In the rows, zero is written as 128.
Each row of numbers stands for one object and depends on some of the facts below. Use the named rows to name the rest.

There are 5 kinds of fact about the objects: Δ, γ, Ψ, φ, ζ.
brapli: Δ 660; γ 284; Ψ dotril, tesapli, bribru; φ a; ζ mibe
bribru: Δ 660; γ 318; φ a; ζ klebrim, floplol, tifidros
briflu: Δ 79; γ 284; φ a; ζ flobrul
brolum: Δ 108; γ 318; φ a; ζ dedrar, tifidros
brugu: Δ 79; γ 318; φ a; ζ skadrem, bribru
bruplo: Δ 660; γ 318; φ b; ζ tifidros, griskim
dasa: Δ 660; γ 318; φ b; ζ listu, floplol
dedrar: Δ 79; γ 318; φ a; ζ tifidros
dibru: Δ 79; γ 318; φ b; ζ gronas, tugudro
domis: Δ 660; γ 318; φ a; ζ mibe
dotril: Δ 108; γ 318; φ a; ζ floplol
drebovi: Δ 79; γ 318; φ b; ζ klebrim, flupir
dregram: Δ 108; γ 284; Ψ tuzu, nosol, klunusta; φ b; ζ tutruk, lifilun
dregrolok: Δ 660; γ 284; φ b; ζ lovo
dride: Δ 108; γ 318; φ a
dripu: Δ 660; γ 318; φ a; ζ plugum
dufon: Δ 660; γ 284; φ b; ζ vita
flisam: Δ 660; γ 284; φ a; ζ pibroke, brapli, vaske
flobrul: Δ 108; γ 318; φ a; ζ dotril
floplol: Δ 108; γ 318; φ a; ζ mibe
flupir: Δ 79; γ 318; Ψ gofun, mifer, skiskuvun, tugudro; φ a
flurel: Δ 79; γ 318; φ b; ζ dedrar, flupir
gofun: Δ 79; γ 318; φ a; ζ plugum, floplol
golu: Δ 79; γ 318; φ b; ζ vikli
gostal: Δ 108; γ 318; φ a
grepe: Δ 108; γ 318; Ψ voflak, domis, dride, dufon, skadrem, tifidros, natres, griskim; φ b; ζ poten, pledra
grimis: Δ 79; γ 318; φ a; ζ golu
griskim: Δ 660; γ 318; φ b; ζ zuros
gronas: Δ 79; γ 318; φ a; ζ mibe
gubres: Δ 660; γ 318; φ a; ζ brapli
guflovun: Δ 79; γ 318; φ b; ζ musis, natres
klebrim: Δ 108; γ 318; φ b
klinu: Δ 660; γ 284; φ b; ζ tugudro
klubas: Δ 79; γ 318; Ψ listu, dasa, flobrul, zogris, golu; φ a
klunusta: Δ 660; γ 318; φ a
kluri: Δ 79; γ 318; φ a; ζ mibe
kunik: Δ 660; γ 318; φ b
laklu: Δ 660; γ 318; φ a
lifilun: Δ 108; γ 284; φ a; ζ gronas
listu: Δ 79; γ 318; φ a; ζ tifidros
loflaken: Δ 79; γ 284; φ b
lovo: Δ 79; γ 284; φ a; ζ poten
lubrol: Δ 79; γ 284; φ b; ζ klinu, mibe
megis: Δ 660; γ 318; φ a; ζ tugudro, tifidros
mibe: Δ 660; γ 284; φ a; ζ klebrim, tifidros
mifer: Δ 660; γ 318; φ a; ζ gronas, golu
musis: Δ 79; γ 318; φ a
natres: Δ 79; γ 318; φ a; ζ musis
nosol: Δ 79; γ 284; φ a; ζ floplol
nupluk: Δ 79; γ 318; Ψ tuzu, gostal, drebovi, pumik; φ a
pibroke: Δ 660; γ 284; φ a
pledra: Δ 79; γ 284; φ a; ζ kluri
plugum: Δ 79; γ 284; φ b
plutrem: Δ 660; γ 284; φ b; ζ kluri
poten: Δ 108; γ 318; φ a; ζ klebrim
pumik: Δ 660; γ 318; φ b; ζ domis, dregram
sadre: Δ 79; γ 318; Ψ gubres, tesapli, tugrul; φ b
seska: Δ 79; γ 318; φ a; ζ flupir
skadrem: Δ 660; γ 318; φ a
skeplo: Δ 660; γ 318; φ b; ζ dregram, toskam
skigregor: Δ 79; γ 284; Ψ seska, gubres, loflaken; φ b; ζ dregram
skiskuvun: Δ 79; γ 284; φ a; ζ listu, plutrem
stakluplok: Δ 79; γ 318; φ b; ζ skadrem
tefus: Δ 108; γ 318; φ a; ζ pledra
tesapli: Δ 660; γ 318; φ a
tifidros: Δ 660; γ 318; φ a
toskam: Δ 660; γ 318; φ b; ζ domis, tifidros
trebranak: Δ 79; γ 318; φ b; ζ skigregor, flobrul, tutruk
tudre: Δ 108; γ 284; φ a; ζ skiskuvun
tugrul: Δ 660; γ 318; φ a; ζ dregrolok, dibru
tugudro: Δ 79; γ 284; φ a
tutruk: Δ 108; γ 318; φ b
tuzu: Δ 79; γ 284; φ b; ζ plugum, flurel, mibe
vaske: Δ 79; γ 318; φ b
vikli: Δ 79; γ 318; φ a; ζ dibru
vita: Δ 79; γ 284; φ a; ζ tefus
vobak: Δ 79; γ 318; Ψ skeplo, briflu; φ a
voflak: Δ 79; γ 318; φ a; ζ tifidros
zemifin: Δ 660; γ 318; Ψ grimis, mibe, kunik; φ b
zisuk: Δ 660; γ 318; Ψ pledra, klinu, dregrolok, dibru; φ b; ζ pledra
zogris: Δ 79; γ 318; φ a; ζ gofun, gronas
zuros: Δ 108; γ 318; Ψ dasa, dotril; φ b; ζ klebrim

Known rows:
[116 151  59 168 120 109 170 158  40 143 153 160 117 124 104 142  97 151
  99]: zemifin
[135 134  39 168 101 129 156 159  43 162 128 193 130 104 114 189 100  88
 116]: sadre
[123 167  45 164 116 112 178 159  32 139 146 155 114 126  88 147 106 145
  98]: zisuk
[137 109 143 119 161 157 130 131 166 125  89 118  94 143 119 184 152 163
 103]: vobak
[138 122 159 120 129 129 152 102 189 104  88  93 125 126 146 132 140 139
 142]: flisam
[123 140 142 130 142 166 105 120 194 111 132 114 124 151 156 131 158 148
 116]: floplol
[157 119 165 108 137 120 132 112 176 116  73 101 104 113 151 137 147 133
 128]: vita
[128 130 166 149 131 133 145 103 204 107 113 109 133 130 176 126 136 154
 139]: lifilun
[140  97 191 111 142 121 134 101 180 116  97 104 122 118 148 131 129 136
 154]: briflu
[135 168  99 149 104  82 165 144  44 126 147 146 144 103 129  90  83 111
 139]: plutrem
[129 155 104 142 104  68 160 139  47 135 150 149 147 100 127  82  82 117
 137]: dregrolok
[131  83 142 104 115 165  94 108 194 137 105 126 144 123 128 162 160  82
 157]: zogris
[127  93 164 108 146 147 114 114 181 139 109 115 118 142 127 151 151 147
 119]: vikli
[128 138  89 135 124  96 123 154  32 156 162 165 135 117 109 112  91 117
 115]: vaske
[124 106 168 105 147 152 101 110 170 119 117 106 123 148 122 139 155 136
 142]: gofun
[103 128  92 145 110 100 141 138  52 141 195 149 157 127  89  94  87 116
 142]: skeplo
[135 159 120 149 122  81 141 151  28 139 141 169 147 106 142 105  69 111
 140]: plugum
[129 143  98 132 129  95 125 137  28 134 173 147 144 128  82  93 102 110
 136]: drebovi
[116 113  92 147 126  95 152 133  43 154 179 164 148 117  81 117  83 121
 140]: trebranak
[133 116 160 106 146 154 102 127 161 120  98 106 110 141 131 141 158 136
 114]: kluri
[152 129 183 107 145 125 125 110 172 102  84  98 122 124 146 121 144 130
 145]: skiskuvun

Name these rows:
[119 109  74 137  95 101 109 148  62 175 164 189 157  88 120 129  92  63
 144]  golu
[133 123 188  97 167 145 107 110 153 104 118  83 110 169 105 114 157 166
 132]  voflak
[134 133 136 126 131 163 121 105 190 102 126 104 125 157 127 131 166 142
 131]  brolum
[139 140 150 126 165 181 126 143 151 119  84 124  95 153 138 187 160 168
  95]  flupir
[147 142 124 139 107 168 157 135 190 117  61 137 115 115 181 205 142 107
 133]  brapli
[124  85 165 102 143 136 109 111 184 130 115 106 123 137 116 135 154 139
 129]  grimis
[147 143 148 133 127 132 145 104 199 100  99  94 124 132 161 117 151 144
 143]  tudre
[121 177  76 160 115 107 112 162  49 137 181 165 144 127 138  90 102 123
 111]  klebrim
[137 100 143 101 114 168  75 124 190 129 103 126 140 123 140 156 159  75
 149]  listu
[112  95 156 107 130 146 126 104 193 124 125  99 126 143 120 127 150 142
 126]  mifer
[121 117 148 119 137 136 110 113 196 118 133  97 116 145 133 106 161 156
 105]  gostal
[129 140 191 109 135 141 124 120 179 102 100 106 127 126 176 117 139 131
 137]  mibe
[137 112 151 111 146 154 109 114 171 115 106 100 117 150 111 150 161 132
 135]  brugu
[125 116 130 106 105 173  96 117 195 118 112 118 141 129 142 154 167  71
 150]  bribru
[147 134  75 183  98 109 183 150  52 152 122 202 145  91 142 183  70  91
 148]  skigregor
[119 107 144 114 137 151 119 119 189 122 113  99 108 138 136 138 156 146
 108]  laklu

The same objects again, as new rows of numbers:
Some objects and their rows:
[136 106 155 109 127 126 118 126 138 118 121 130 130 148 128 148  72 118
 130 127  92 139 132 118 131 148 132 119 140 137 129 131 104 126 134 147
 138 128 131 101  84 130 122 129 111 124 134]: bribru
[129 145 124 145 116 133 130 140 122 129 126 131 119 126 129 107 197 131
 110 127 151 107 131 128 120 128 124 154 106 140 135 120 140 116 127 131
 114 124 112 144 125 128 124 124 122 125 125]: tutruk
[106 157 133 146 135 124 118 120 107 120 143 151 121 125 125 103 200 162
 128 135 192 106 127 121 119 122 122 152 113 103 134 135 131 120 130 129
 128 119 146  91 211 128 133 112 151 109 130]: klinu
[130 119 125 122 137 128 113 126 127 143 123 114 128 134 123 143 106 122
 150 122 109 137 122 142 125 134 128 119 152 135 134 137 132 120 119 131
 127 129 107 126  35 128 135 128 121 126 115]: floplol
[124 142 111 124 136 128  94 128 122 157 127 119 127 129 121 148  77 130
 148 129  86 135 127 137 132 111 134 122 142 101 120 135 111 117 127 119
 136 135 191  96 156 127 137 121 141 130 124]: lifilun
[113 169 137 119 129 132 130 141 117 121 138 121 124 101 126 109 176 159
 118 126 207 121 130 114 119 109 111 122 111 118 133 124 116 136 128 122
 130 126 122 112 224 133 143 116 146 114 148]: dufon
[130 107 138 129 128 130 120 124 139 114 127 136 132 149 132 124  89 109
 137 131  73 152 127 126 136 139 135 111 140 131 119 125 112 123 132 143
 126 134 123 144 120 129 135 137 119 133 136]: seska
[124 131 126 181 129 128 119 125 123 106 149 148 120 139 135 143 190 167
 110 128 193 125 130 110 122 142 131 162 125 113 123 130 149 120 127 133
 121 117 116 126 165 121 112 122 133 115 117]: dibru
[124 125 131 141 105 132 126 137 123 121 123 136 118 131 129 147 175 156
 113 144 151 115 133 121 123 139 114 160  92 140 124 121 153 153 121 129
 127 121 100 137 156 120  97 131 120 111 130]: golu
[139 122 131 131 134 129 137 118 149 106 129 117 142 117 120 166  78 131
 105 107  86 160 126 111 127 120 111 101 146 135 133 130 104 129 132 126
 130 128 113 128 109 131 123 138 125 124 134]: voflak
[136 118 133 130 139 129 122 131 138 132 122 128 129 128 134 128  91 107
 129 132 101 123 127 131 136 125 140 118 149 138 131 129 123 118 121 136
 134 126 133 140  85 130 124 135 124 135 126]: laklu
[140 126 146 128 144 130 133 128 154 109 132 116 140 110 126 148  87 116
 109 120 119 146 129 110 130 123 128 105 156 135 138 131  98 121 131 129
 132 126 114 122  97 133 128 134 130 127 129]: tifidros
[114 159 127 112 118 125 130 136 109 140 134 133 122 116 126  90 182 157
 135 132 184 103 129 137 121 111 106 135 101 110 128 128 142 139 135 119
 123 123 135 127 208 135 140 114 144 123 145]: plutrem
[118 131 124 129 101 133 149 157 118 137 103 135 117 141 117 130 166 131
 122 130 133 103 138 115 107 155 115 141  88 142 125 117 137 142 123 139
 122 123 107 115 144 122  97 108 110 130 126]: zuros
[135 149 132 133 113 129 138 132 122 114 126 127 122 127 136 123 191 144
 111 123 201 114 130 107 117 128 125 149 101 137 132 128 137 131 142 137
 120 115 113 133 123 129 116 128 121 127 135]: bruplo
[144 117 135 119 137 127 126 125 137 128 127 120 126 130 132 132  81 115
 132 132 128 132 123 128 135 133 136 114 153 131 133 132 117 126 120 136
 131 126 131 136  81 129 135 135 121 137 125]: dripu
[124 114 118 114 133 123 131 122 119 150 125 134 135 128 118 114  89 121
 142 131  64 137 127 135 136 120 137 103 144 106 122 133 123 130 128 120
 140 136 170 109 167 131 135 123 139 129 133]: lovo
[125 134 115 110 136 124 120 120 121 157 120 126 129 124 124 140  90 120
 148 125  47 133 124 141 131 112 128 116 131 103 128 136 110 120 124 119
 132 133 171 103 156 129 142 125 145 135 134]: tudre
[106 157 130 136 133 123 125 118 105 131 142 152 117 132 118 101 186 160
 125 138 202 109 122 116 117 126 137 140 103 103 134 131 126 126 128 129
 125 121 144 102 201 131 132 110 152 112 135]: dregrolok
[135 133 116 111 136 126 126 112 109 149 107 129 132 130 124 112  70 127
 141 134  70 135 122 132 138  94 129 119 147 120 122 140 121 126 127 114
 142 135 180 129 165 129 161 136 136 114 136]: briflu
[129 148 136 137 127 137 137 149 130 106 138 117 121 113 134 115 180 155
 100 118 212 121 132  94 116 135 119 130 108 138 135 114 124 140 123 135
 120 121  98 134 166 130 130 120 125 120 140]: griskim

Rows to name:
[122 137 133 127 147 134 122 132 144 134 135 105 137 117 110 155  73 133
 126 126 129 147 119 121 129 127 120  93 169 141 132 127 109 135 125 133
 135 128  91 133  77 133 149 130 127 120 131]  domis
[122 115 117 147 140 130 115 127 134 138 129 117 137 130 119 164  92 130
 143 129 124 144 127 137 134 138 121 116 162 131 122 138 142 132 128 130
 130 128 117 148  69 125 137 130 123 126 112]  gronas
[137 121 139 140 144 136 127 144 148 123 132 116 133 116 125 149  90 121
 113 116  67 148 126 129 131 128 126 106 146 134 138 126 105 118 114 126
 126 133 113 131 120 132 129 133 132 124 128]  dride
[128 144 120 137 109 130 160 134 114 105 158 136 129 131 141 100 168 126
 117 117 192 123 133 106 120 133 156 156  92 124 130 111 164 151 124 135
 122 126 110 127 133 125 115 124 119 115 119]  drebovi
[115 113 119 123 149 113 123 115 116 138 143 154 137 133 109 113  86 140
 137 128  26 134 117 145 134 128 116 108 156  91 127 143 137 120 132 114
 136 129 142 108 168 137 140 123 152 126 136]  pledra
[134 120 117 128 130 125 154 132 148 118 139 137 140 130 142 124  76 102
 133 115 128 135 129 156 132 127 165 138 145 134 128 126 149 127 115 122
 133 131 133 139  97 127 122 133 122 152 108]  nupluk
[138  94 136 132 129 127 116 128 136 131 116 123 125 134 123 172  64 127
 125 142  65 140 127 140 138 141 129 129 139 133 123 135 136 137 118 124
 141 128 121 125 101 122  95 136 122 120 117]  zogris
[132 100 128 127 127 127 146 136 147 137  96 133 134 125 112 159  70 111
 129 139  77 122 130 156 133 142 129 135 137 154 124 136 132 133 115 117
 141 128 124 137 104 122  95 129 122 146 121]  klubas
[131 115 126 129 140 133 141 127 146 117 139 119 137 123 127 149  81 127
 121 124 101 160 120 115 133 129 145  93 137 128 129 122 104 150 113 121
 126 130 104 148 129 129 141 142 133 127 139]  natres
[140 133 135 125 139 126 134 126 139 125 145 129 134 122 146 123  68  93
 131 123 125 133 124 136 140 130 163 136 144 125 133 120 146 120 122 135
 134 128 132 113  83 130 130 137 125 128 109]  klunusta
[149 109 108 138 137 128 156 127 129 139 102 126 132 135 131 122  87 113
 127 135  81 130 127 133 133 111 128 127 171 160 125 138 137 117 120 122
 133 128 148 161  94 127 143 139 114 139 124]  vobak
[104 173 122 110 114 127 131 123 102 117 159 130 135 124 133 100 175 138
 139 119 184 122 129 143 117 110 140 161  90 108 124 119 169 141 129 117
 126 130 116 115 173 129 140 122 142 104 122]  tuzu
[101 160 118 126 116 131 135 126 102 129 129 133 129 124 117 123 203 153
 136 133 192 118 132 138 116 112 108 140 105 123 123 130 148 132 137 116
 125 128 125 131 168 126 147 117 141 116 134]  lubrol
[142 100 142 121 122 124 137 115 141 126 107 128 135 129 117 176  66 117
 119 126  52 142 128 123 133 136 111 137 121 140 127 138 119 137 136 124
 138 126 109 121  95 127  97 139 118 115 128]  listu
[138 133 128 124 133 126 131 131 137 131 150 126 132 128 144 130  70  95
 132 120  65 135 124 135 132 130 162 137 134 122 134 119 146 119 117 129
 128 131 134 111  85 128 125 137 126 126 103]  gostal

The same objects again, as new rows of numbers:
Named rows:
[157 181  87 136  87 143 137 109 127 130 114 137 127 111 166]: flisam
[174 180  81 135  82 159 142  58 131 131 138 130 139 120 158]: brapli
[182 165  67 137  75 135 173  84 112 138 108 148 147  91 153]: gubres
[135 158 102 149  96 143 163  94 130 158 114 132 126  75 170]: dedrar
[157 157  77 143  79 135 165  87 112 133 106 142 145 102 161]: seska
[134 123  70 145  71 144 142 113 116 119  79 132 129  94 168]: natres
[ 97 202 106 151 158 100 142 130 149 147 105 154  95 159 175]: tuzu
[152 154  89 131  89 124 195  91 117 158 118 141 148  87 168]: listu
[146 178  97 137  92 131 148 118 126 130 118 129 123 115 172]: skiskuvun
[160 177  89 141  96 138 137 110 142 133 115 132 133 113 163]: tudre
[113 153  91 147 140 119 148  64 145 155 100 179 163 166 167]: zuros
[126 120  83 139  85 135 160 119 123 140  86 130 126  78 177]: voflak
[ 88 181 107 146 147 116 137 102 147 140 110 152 108 178 171]: lubrol
[163 165  79 154  80 149 146  90 122 140 102 143 129  82 157]: laklu
[139 161  89 159  80 163 129  79 127 134 114 130 129  94 163]: vobak
[164 185  87 148  92 138 139 105 141 134 122 125 121 114 156]: lifilun
[148 181  91 139  88 135 142 118 125 120 118 128 124 121 171]: pledra
[108 168  91 157 137 113 151 101 135 157  85 178 114 142 161]: kunik
[ 85 160  96 160 137 120 145  92 137 146  93 162 119 155 164]: stakluplok
[173 189  85 166  98 133 142 115 136 150 102 138 121  68 158]: gostal
[ 86 135  89 133 135 111 140 131 139 132  69 174 114 177 177]: dufon

Name these rows:
[153 127  68 149  78 140 140 114 127 130  76 139 133  82 164]  dride
[ 93 169  94 167 135 115 154  98 138 152  96 158 101 148 154]  dibru
[100 176  99 145 140 117 139 104 145 143 100 169 114 175 166]  plutrem
[ 92 196 113 170 156 124 112 107 167 154 113 157 100 168 162]  dregram
[165 139  65 147  74 152 141 104 121 130  82 129 115  68 162]  domis
[167 188  81 158  89 137 146 113 122 145 100 143 118  66 160]  klunusta
[168 185  93 129 102 134 147 111 132 147 115 128 124  87 178]  mibe
[184 175  78 159  93 150 130  83 135 143 110 125 132  71 157]  floplol
[ 79 172 106 144 145 114 137 107 142 136 107 162 117 187 174]  plugum
[ 85 150  96 153 130 132 148  57 138 147 110 167 138 177 156]  sadre

